Below is a small trained network, with its code and all its weights. Each question gives an input and a class and asks what happens when units are switched off, that is, made to give their printed mean instead of their output.

import numpy as np


def w(rows, s, z=0):
    codes = np.array(rows[::2]) - 128.0
    scale = np.full(codes.shape[1], s)
    scale[-1] = z or s
    return codes * scale


def norm(h):
    return h / np.sqrt((h * h).mean(-1, keepdims=True) + 1e-5)


def f(y):
    return np.maximum(y, 0)


def log_softmax(a):
    a = a - a.max(-1, keepdims=True)
    return a - np.log(np.exp(a).sum(-1, keepdims=True))


def net(x, mask):
    res = np.array(x, float).reshape(1, 5) / 4 @ E
    u = 0
    for l in range(4):
        y = f(norm(res) @ A[l][:, :-1].T + A[l][:, -1])
        res = res + np.where(mask[u : u + 4], y, B[l][:, -1]) @ B[l][:, :-1]
        u += 4
    return log_softmax(norm(res)[-1] @ U[:, :-1].T + U[:, -1])


A, B = {}, {}
E = w([
[173,181,187,51,150,212,165],'x0',
[125,129,128,125,132,133,125],'x1',
[197,42,184,95,189,66,101],'x2',
[139,187,62,45,150,93,134],'x3',
[57,90,139,110,157,70,253],'x4',
],0.0047)
A[0] = w([
[72,80,102,138,198,135,143,166],'0.n1',
[209,208,188,89,253,246,102,66],'0.n2',
[59,101,148,60,106,142,166,253],'0.n3',
[198,128,229,95,201,24,101,119],'0.n4',
],0.0046,0.0021)
B[0] = w([
[176,209,110,178,65,117,133,186],'0.n1',
[44,132,145,178,127,10,98,238],'0.n2',
[216,171,99,226,114,123,111,222],'0.n3',
[188,190,64,127,3,174,190,252],'0.n4',
],0.0051,0.0037)
A[1] = w([
[201,46,138,102,177,80,111,254],'1.n1',
[108,124,71,153,104,181,142,32],'1.n2',
[126,115,131,32,181,164,108,20],'1.n3',
[102,184,253,20,100,189,179,64],'1.n4',
],0.0069,0.00052)
B[1] = w([
[10,236,194,3,49,170,114,251],'1.n1',
[161,93,140,96,48,155,114,223],'1.n2',
[102,30,67,54,103,165,81,138],'1.n3',
[41,60,81,194,106,4,55,234],'1.n4',
],0.0063,0.0025)
A[2] = w([
[219,126,104,143,134,181,2,82],'2.n1',
[133,186,37,50,196,115,122,31],'2.n2',
[88,89,64,92,144,117,99,124],'2.n3',
[138,59,200,179,138,181,134,1],'2.n4',
],0.0072,0.002)
B[2] = w([
[57,205,182,159,241,57,190,252],'2.n1',
[254,17,124,207,182,233,96,223],'2.n2',
[97,17,144,212,80,150,80,173],'2.n3',
[182,22,192,128,114,188,114,160],'2.n4',
],0.007,0.0038)
A[3] = w([
[94,64,117,125,135,138,254,70],'3.n1',
[160,124,79,118,166,160,122,255],'3.n2',
[39,143,78,140,129,225,130,46],'3.n3',
[108,154,197,145,121,117,133,190],'3.n4',
],0.0087,0.00098)
B[3] = w([
[136,199,139,108,218,163,53,218],'3.n1',
[90,84,193,177,101,183,195,190],'3.n2',
[183,92,180,1,144,81,160,193],'3.n3',
[168,103,38,132,122,165,169,254],'3.n4',
],0.0094,0.0039)
U = w([
[127,239,112,169,239,117,132,105],'0',
[162,1,134,177,119,170,134,114],'1',
[149,147,115,27,37,97,167,76],'2',
[62,80,42,180,84,33,74,89],'3',
[163,148,86,180,113,102,160,254],'4',
],0.0095,0.002)

Each question gives the input, the list of numbers given to net, and the class t.
The units are the neurons (one row each of A and B). Each row of codes is followed by its name. A weight is (code - 128) times the scale printed after its matrix; where a second scale follows, it is the last column's (A, B and U).
mask holds one flag per neuron, layer by layer. A switched-off neuron (its flag False) gives its mean, the last column of its row in B, instead of its output. The means were averaged over made-up inputs and are rounded, as every weight is.
A unit's drop is (log p(t) with every unit on - log p(t) with that unit switched off) / (log p(t) with every unit on - log p(t) with every unit switched off).
The circuit of an input: a set's keep is (log p(t) with only the set's units on - log p(t) with every unit switched off) / (log p(t) with every unit on - log p(t) with every unit switched off). Starting from the 12 units with the biggest drops (on a tie, the unit counted first), units are removed one at a time, each time the one whose removal leaves the highest keep (on an exact tie, the one counted first), for as long as the keep stays at least 0.8.
units of the circuit, in order: the units of the circuit, biggest drop first
unit that matters most: the unit with the biggest drop
k most important neurons: the k neurons with the biggest drops, biggest first
k most important neurons of layer l: the k neurons of layer l with the biggest drops, biggest first
drop when u is switched off: that unit's drop, to one decimal
input [-4,2,-7,-2,6], class 2: units of the circuit, in order => (3.n3)
input [2,-3,-5,1,-4], class 2: 3 most important neurons => (3.n3, 0.n3, 3.n1)
input [2,0,5,-4,-3], class 2: 4 most important neurons => (1.n1, 0.n3, 2.n2, 0.n1)
input [-3,-1,7,7,-1], class 1: 2 most important neurons of layer 0 => (0.n4, 0.n2)
input [-4,6,-8,5,4], class 2: 2 most important neurons => (3.n3, 2.n1)
input [-1,3,4,8,2], class 1: 2 most important neurons => (2.n2, 3.n2)
input [-7,-2,5,1,8], class 0: 3 most important neurons => (3.n1, 1.n4, 0.n2)
input [0,-7,5,-6,-5], class 4: 2 most important neurons of layer 1 => (1.n1, 1.n2)
input [7,-1,-5,-6,-1], class 3: 2 most important neurons of layer 1 => (1.n4, 1.n1)
input [-1,-2,7,2,-5], class 2: 4 most important neurons => (1.n1, 0.n3, 3.n1, 0.n1)
input [0,-6,6,-1,-4], class 2: 2 most important neurons => (1.n1, 0.n3)
input [6,-1,4,-3,8], class 0: 2 most important neurons => (3.n1, 0.n3)
input [-2,0,4,4,-1], class 1: 3 most important neurons => (0.n4, 2.n2, 3.n2)
input [-5,0,-7,4,-3], class 2: unit that matters most => 3.n3
input [-2,5,-3,-3,-5], class 0: 2 most important neurons => (2.n1, 0.n4)
input [-4,4,5,1,6], class 0: 2 most important neurons of layer 0 => (0.n4, 0.n2)
input [-7,-6,3,3,8], class 0: 2 most important neurons => (3.n1, 1.n4)
input [0,-4,5,2,7], class 0: 2 most important neurons of layer 3 => (3.n1, 3.n3)
input [8,5,8,-6,-8], class 0: 2 most important neurons of layer 2 => (2.n1, 2.n2)
input [2,3,-4,-2,-8], class 0: units of the circuit, in order => (2.n1)
input [8,-7,5,-1,-4], class 3: drop when 1.n4 is switched off => 0.8
